Below are the code and all the weights of a small trained network. Each question names an input and a class and asks about switching units off, where a switched-off unit gives its printed mean instead of its output.

import numpy as np


def w(rows, s, z=0):
    codes = np.array(rows[::2]) - 128.0
    scale = np.full(codes.shape[1], s)
    scale[-1] = z or s
    return codes * scale


def f(y):
    return np.maximum(y, 0)


def log_softmax(a):
    a = a - a.max(-1, keepdims=True)
    return a - np.log(np.exp(a).sum(-1, keepdims=True))


def net(x, mask):
    res = np.array(x, float).reshape(1, 8) / 4 @ E
    y = f(res @ A[0][:, :-1].T + A[0][:, -1])
    res = res + np.where(mask, y, B[0][:, -1]) @ B[0][:, :-1]
    return log_softmax(res[-1] @ U[:, :-1].T + U[:, -1])


A, B = {}, {}
E = w([
[126,131,128,130,128,128,132,129,128,126],'x0',
[96,132,127,164,125,128,85,132,43,125],'x1',
[127,130,129,133,128,131,131,129,129,127],'x2',
[128,128,127,127,128,129,127,128,128,128],'x3',
[129,128,129,128,130,129,130,128,127,127],'x4',
[114,154,104,149,252,129,113,105,142,196],'x5',
[88,41,108,121,136,128,164,195,125,160],'x6',
[127,128,127,129,128,130,128,127,129,127],'x7',
],0.021)
A[0] = w([
[139,170,128,138,170,133,106,94,137,144,103],'neuron 1',
[134,120,138,129,138,121,123,126,130,119,115],'neuron 2',
[140,185,117,149,172,143,100,72,144,157,113],'neuron 3',
[133,152,130,146,159,118,104,107,146,144,136],'neuron 4',
[97,53,129,104,85,127,171,191,111,108,117],'neuron 5',
[156,131,130,98,128,134,164,130,219,134,254],'neuron 6',
[115,139,120,123,169,130,126,117,130,140,158],'neuron 7',
[112,54,126,119,82,143,153,172,120,120,134],'neuron 8',
[174,164,158,125,62,122,113,119,122,52,241],'neuron 9',
[103,131,129,145,127,129,101,130,60,127,133],'neuron 10',
[132,159,135,140,165,123,107,104,141,137,111],'neuron 11',
[151,150,135,115,71,118,129,105,114,82,181],'neuron 12',
[138,136,135,139,138,127,130,131,129,135,137],'neuron 13',
[85,104,98,139,183,124,137,155,140,192,13],'neuron 14',
[115,102,116,134,113,138,138,152,109,121,92],'neuron 15',
[129,131,145,124,137,123,116,134,126,124,98],'neuron 16',
[130,139,127,122,135,118,125,114,126,134,147],'neuron 17',
[132,126,118,130,128,132,134,123,124,126,111],'neuron 18',
[85,82,101,134,169,122,142,171,137,174,18],'neuron 19',
[123,124,121,126,125,139,128,118,129,127,105],'neuron 20',
[119,143,127,120,128,129,136,136,124,129,111],'neuron 21',
[154,112,129,106,135,126,160,111,206,120,239],'neuron 22',
[94,89,103,130,146,125,152,159,130,177,38],'neuron 23',
[146,138,121,136,149,133,97,108,133,143,122],'neuron 24',
[80,137,123,162,124,138,81,133,3,126,135],'neuron 25',
[127,110,132,122,118,126,146,134,131,125,102],'neuron 26',
[131,136,131,127,136,128,116,118,116,128,66],'neuron 27',
[158,132,135,120,95,123,119,115,128,83,172],'neuron 28',
],0.014,0.0067)
B[0] = w([
[117,173,99,149,86,78,106,174,148,127,198],'neuron 1',
[135,131,125,125,132,127,129,128,120,125,129],'neuron 2',
[128,184,98,135,87,65,96,158,137,153,224],'neuron 3',
[139,176,108,130,100,117,104,124,139,105,185],'neuron 4',
[95,142,87,155,66,48,136,213,122,144,250],'neuron 5',
[198,145,96,37,85,144,207,137,254,142,216],'neuron 6',
[149,157,123,135,131,127,116,87,141,134,183],'neuron 7',
[110,99,102,144,81,68,156,187,127,130,232],'neuron 8',
[144,48,175,91,217,223,155,56,123,128,231],'neuron 9',
[76,125,146,167,158,121,75,128,65,132,195],'neuron 10',
[136,165,97,131,106,109,107,154,127,127,185],'neuron 11',
[135,77,152,131,180,173,136,109,127,123,199],'neuron 12',
[132,142,123,123,121,129,126,115,128,116,143],'neuron 13',
[152,95,174,99,179,212,136,39,129,108,208],'neuron 14',
[123,76,130,134,133,112,131,154,106,109,168],'neuron 15',
[124,132,131,132,120,128,122,115,123,142,131],'neuron 16',
[134,152,123,138,139,136,130,118,133,125,147],'neuron 17',
[132,126,130,129,124,130,127,129,123,133,128],'neuron 18',
[143,58,172,99,175,210,149,74,126,99,201],'neuron 19',
[130,123,127,126,132,126,129,130,128,125,128],'neuron 20',
[135,129,131,125,132,125,123,130,135,117,128],'neuron 21',
[172,145,112,62,98,130,200,131,220,116,204],'neuron 22',
[133,60,170,103,146,186,146,97,125,113,189],'neuron 23',
[125,155,125,138,114,114,102,112,135,143,169],'neuron 24',
[30,110,162,199,199,96,18,122,1,123,251],'neuron 25',
[121,107,129,131,114,115,143,140,131,144,150],'neuron 26',
[129,135,131,136,132,113,114,112,123,126,139],'neuron 27',
[132,90,142,123,148,171,142,107,124,150,181],'neuron 28',
],0.0099,0.022)
U = w([
[193,103,142,73,139,216,176,72,168,129,244],'0',
[98,85,179,146,191,187,88,60,72,121,165],'1',
[180,254,76,98,62,83,133,139,175,146,136],'2',
[98,235,117,174,130,44,56,128,86,143,62],'3',
[145,111,91,96,26,74,183,236,165,138,70],'4',
[72,96,131,171,102,38,104,244,66,128,2],'5',
],0.0079,0.003)

Each question gives the input, the list of numbers given to net, and the class t.
The units are the neurons (one row each of A and B). Each row of codes is followed by its name. A weight is (code - 128) times the scale printed after its matrix; where a second scale follows, it is the last column's (A, B and U).
mask holds one flag per neuron, in row order. A switched-off neuron (its flag False) gives its mean, the last column of its row in B, instead of its output. The means were averaged over made-up inputs and are rounded, as every weight is.
A unit's drop is (log p(t) with every unit on - log p(t) with that unit switched off) / (log p(t) with every unit on - log p(t) with every unit switched off).
The circuit of an input: a set's keep is (log p(t) with only the set's units on - log p(t) with every unit switched off) / (log p(t) with every unit on - log p(t) with every unit switched off). Starting from the 12 units with the biggest drops (on a tie, the unit counted first), units are removed one at a time, each time the one whose removal leaves the highest keep (on an exact tie, the one counted first), for as long as the keep stays at least 0.8.
circuit, biggest first: the units of the circuit, biggest drop first
top k neurons: the k neurons with the biggest drops, biggest first
drop of u: that unit's drop, to one decimal
input [-8,0,-3,-8,6,-1,7,-2], class 4: circuit, biggest first => neuron 25
input [3,0,1,-3,-1,0,1,0], class 4: top 4 neurons => neuron 25; neuron 9; neuron 14; neuron 19
input [6,-2,6,2,8,1,5,-2], class 0: top 2 neurons => neuron 19; neuron 14
input [-1,1,8,-2,-5,-6,-1,1], class 1: top 2 neurons => neuron 9; neuron 6
input [4,-8,2,-7,5,0,1,-2], class 4: top 2 neurons => neuron 9; neuron 14
input [7,-4,0,4,7,0,2,6], class 4: top 2 neurons => neuron 9; neuron 14
input [-7,2,-8,-4,-5,1,6,-8], class 1: top 2 neurons => neuron 19; neuron 14
input [4,5,-4,-3,-8,1,4,5], class 1: top 2 neurons => neuron 19; neuron 3
input [-2,-2,-3,4,8,0,8,2], class 4: top 3 neurons => neuron 5; neuron 8; neuron 9
input [8,1,-6,-7,6,2,-4,7], class 3: top 2 neurons => neuron 6; neuron 22
input [8,7,-7,-1,-7,1,5,-5], class 1: top 3 neurons => neuron 19; neuron 14; neuron 3
input [1,-7,-7,1,-5,-2,1,2], class 4: top 2 neurons => neuron 14; neuron 19
input [1,-1,-4,-4,-2,-4,-1,-5], class 0: top 2 neurons => neuron 25; neuron 9
input [-7,3,-1,-4,-1,-7,-1,0], class 1: circuit, biggest first => neuron 9
input [8,-3,0,-1,8,6,6,0], class 0: drop of neuron 1 => 0.0
input [8,1,-7,6,-6,6,-4,3], class 3: drop of neuron 6 => 0.3
input [0,8,4,-8,3,-8,-1,3], class 1: drop of neuron 9 => 3.3
input [2,-6,6,2,-3,1,-1,-6], class 2: drop of neuron 19 => 0.1
